Here is a tiny trained network, its code and every weight. The questions are about switching its units off for an input and a class, where a switched-off unit gives its printed mean instead of its output.

import numpy as np


def w(rows, s, z=0):
    codes = np.array(rows[::2]) - 128.0
    scale = np.full(codes.shape[1], s)
    scale[-1] = z or s
    return codes * scale


def norm(h):
    return h / np.sqrt((h * h).mean(-1, keepdims=True) + 1e-5)


def f(y):
    return np.maximum(y, 0)


def log_softmax(a):
    a = a - a.max(-1, keepdims=True)
    return a - np.log(np.exp(a).sum(-1, keepdims=True))


def net(x, mask):
    res = np.array(x, float).reshape(1, 8) / 4 @ E
    u = 0
    for l in range(3):
        y = f(norm(res) @ A[l][:, :-1].T + A[l][:, -1])
        res = res + np.where(mask[u : u + 11], y, B[l][:, -1]) @ B[l][:, :-1]
        u += 11
    return log_softmax(norm(res)[-1] @ U[:, :-1].T + U[:, -1])


A, B = {}, {}
E = w([
[123,154,153,131],'x0',
[65,161,106,126],'x1',
[181,110,208,105],'x2',
[195,139,117,157],'x3',
[64,75,225,89],'x4',
[112,97,141,254],'x5',
[132,198,132,121],'x6',
[115,203,127,111],'x7',
],0.0078)
A[0] = w([
[167,95,59,97,49],'0.n1',
[255,197,84,159,204],'0.n2',
[21,143,118,120,129],'0.n3',
[77,142,85,122,140],'0.n4',
[109,124,108,147,20],'0.n5',
[67,102,93,166,219],'0.n6',
[101,120,129,119,4],'0.n7',
[110,85,163,147,118],'0.n8',
[63,97,42,133,45],'0.n9',
[165,166,182,147,39],'0.n10',
[141,157,174,97,95],'0.n11',
],0.0094,0.003)
B[0] = w([
[177,110,82,68,159],'0.n1',
[133,2,55,217,253],'0.n2',
[86,222,89,46,183],'0.n3',
[112,180,83,166,166],'0.n4',
[65,129,96,189,130],'0.n5',
[76,205,228,174,192],'0.n6',
[193,107,101,117,129],'0.n7',
[163,94,191,124,167],'0.n8',
[101,175,131,164,163],'0.n9',
[165,144,98,172,150],'0.n10',
[111,114,71,116,158],'0.n11',
],0.0067)
A[1] = w([
[165,201,16,180,182],'1.n1',
[51,232,86,89,127],'1.n2',
[32,115,176,139,92],'1.n3',
[146,145,162,80,119],'1.n4',
[67,133,49,149,168],'1.n5',
[102,187,90,73,141],'1.n6',
[205,138,83,118,254],'1.n7',
[98,80,61,253,105],'1.n8',
[162,55,117,75,135],'1.n9',
[167,182,74,63,93],'1.n10',
[121,158,172,154,35],'1.n11',
],0.012,0.0026)
B[1] = w([
[59,138,111,180,249],'1.n1',
[72,148,194,182,223],'1.n2',
[192,89,139,12,187],'1.n3',
[110,118,31,134,154],'1.n4',
[77,132,245,165,204],'1.n5',
[172,246,146,137,190],'1.n6',
[67,140,11,127,209],'1.n7',
[78,115,158,100,255],'1.n8',
[192,121,2,69,184],'1.n9',
[118,191,122,175,184],'1.n10',
[132,138,172,171,146],'1.n11',
],0.0063,0.0084)
A[2] = w([
[141,158,168,237,150],'2.n1',
[174,11,114,68,191],'2.n2',
[138,164,140,109,109],'2.n3',
[134,144,92,190,114],'2.n4',
[179,201,199,139,186],'2.n5',
[60,76,108,99,94],'2.n6',
[120,175,136,182,2],'2.n7',
[129,155,134,169,82],'2.n8',
[119,254,78,30,5],'2.n9',
[163,102,175,231,116],'2.n10',
[114,135,100,187,157],'2.n11',
],0.0098,0.0022)
B[2] = w([
[68,90,149,53,254],'2.n1',
[187,150,158,190,247],'2.n2',
[150,154,129,70,155],'2.n3',
[80,103,93,134,213],'2.n4',
[101,95,105,66,207],'2.n5',
[181,188,167,94,186],'2.n6',
[105,80,107,112,181],'2.n7',
[93,103,87,144,169],'2.n8',
[162,170,143,60,242],'2.n9',
[117,2,145,54,225],'2.n10',
[88,130,60,129,232],'2.n11',
],0.008,0.0046)
U = w([
[132,84,222,67,55],'0',
[53,28,137,167,164],'1',
[42,162,164,143,202],'2',
[206,157,82,178,2],'3',
[77,254,189,79,172],'4',
[198,27,167,91,150],'5',
[82,156,86,132,252],'6',
],0.0081,0.0033)

Each question gives the input, the list of numbers given to net, and the class t.
The units are the neurons (one row each of A and B). Each row of codes is followed by its name. A weight is (code - 128) times the scale printed after its matrix; where a second scale follows, it is the last column's (A, B and U).
mask holds one flag per neuron, layer by layer. A switched-off neuron (its flag False) gives its mean, the last column of its row in B, instead of its output. The means were averaged over made-up inputs and are rounded, as every weight is.
A unit's drop is (log p(t) with every unit on - log p(t) with that unit switched off) / (log p(t) with every unit on - log p(t) with every unit switched off).
The circuit of an input: a set's keep is (log p(t) with only the set's units on - log p(t) with every unit switched off) / (log p(t) with every unit on - log p(t) with every unit switched off). Starting from the 12 units with the biggest drops (on a tie, the unit counted first), units are removed one at a time, each time the one whose removal leaves the highest keep (on an exact tie, the one counted first), for as long as the keep stays at least 0.8.
units of the circuit, in order: the units of the circuit, biggest drop first
most important unit: the unit with the biggest drop
top k neurons: the k neurons with the biggest drops, biggest first
top k neurons in layer l: the k neurons of layer l with the biggest drops, biggest first
drop of u: that unit's drop, to one decimal
input [-2,7,5,-3,7,6,-5,2], class 0: most important unit	1.n3
input [3,4,-5,-5,-2,4,7,-7], class 4: units of the circuit, in order	[0.n2; 0.n6]
input [-7,2,-4,6,3,0,-4,-7], class 0: top 2 neurons	[0.n6; 0.n2]
input [7,7,-1,-5,5,3,7,-8], class 4: top 3 neurons	[0.n3; 0.n2; 1.n3]
input [-5,-7,-3,-8,7,5,3,8], class 4: top 2 neurons	[0.n3; 0.n2]
input [-5,5,2,-2,5,7,-5,-4], class 0: top 2 neurons	[1.n3; 0.n2]
input [0,-5,-8,-8,7,5,6,3], class 4: top 2 neurons	[0.n3; 0.n2]
input [-8,-6,2,-1,-2,2,-7,-4], class 3: top 2 neurons	[1.n9; 2.n2]
input [-6,-2,-3,0,-4,2,6,3], class 1: top 2 neurons in layer 0	[0.n2; 0.n3]
input [-4,-6,-7,6,5,-1,-4,0], class 3: top 3 neurons in layer 2	[2.n2; 2.n10; 2.n1]
input [0,-4,-5,-5,6,-5,8,-6], class 4: top 2 neurons in layer 0	[0.n3; 0.n2]
input [4,-5,-2,3,-6,4,4,2], class 1: drop of 0.n2	0.2
input [-7,-6,-6,2,-8,-2,-2,6], class 1: drop of 1.n2	-0.1
input [-8,-6,8,6,4,-5,-8,2], class 3: top neuron	[2.n2]
input [3,-8,-8,-5,5,-4,-4,-6], class 5: drop of 0.n3	-0.1
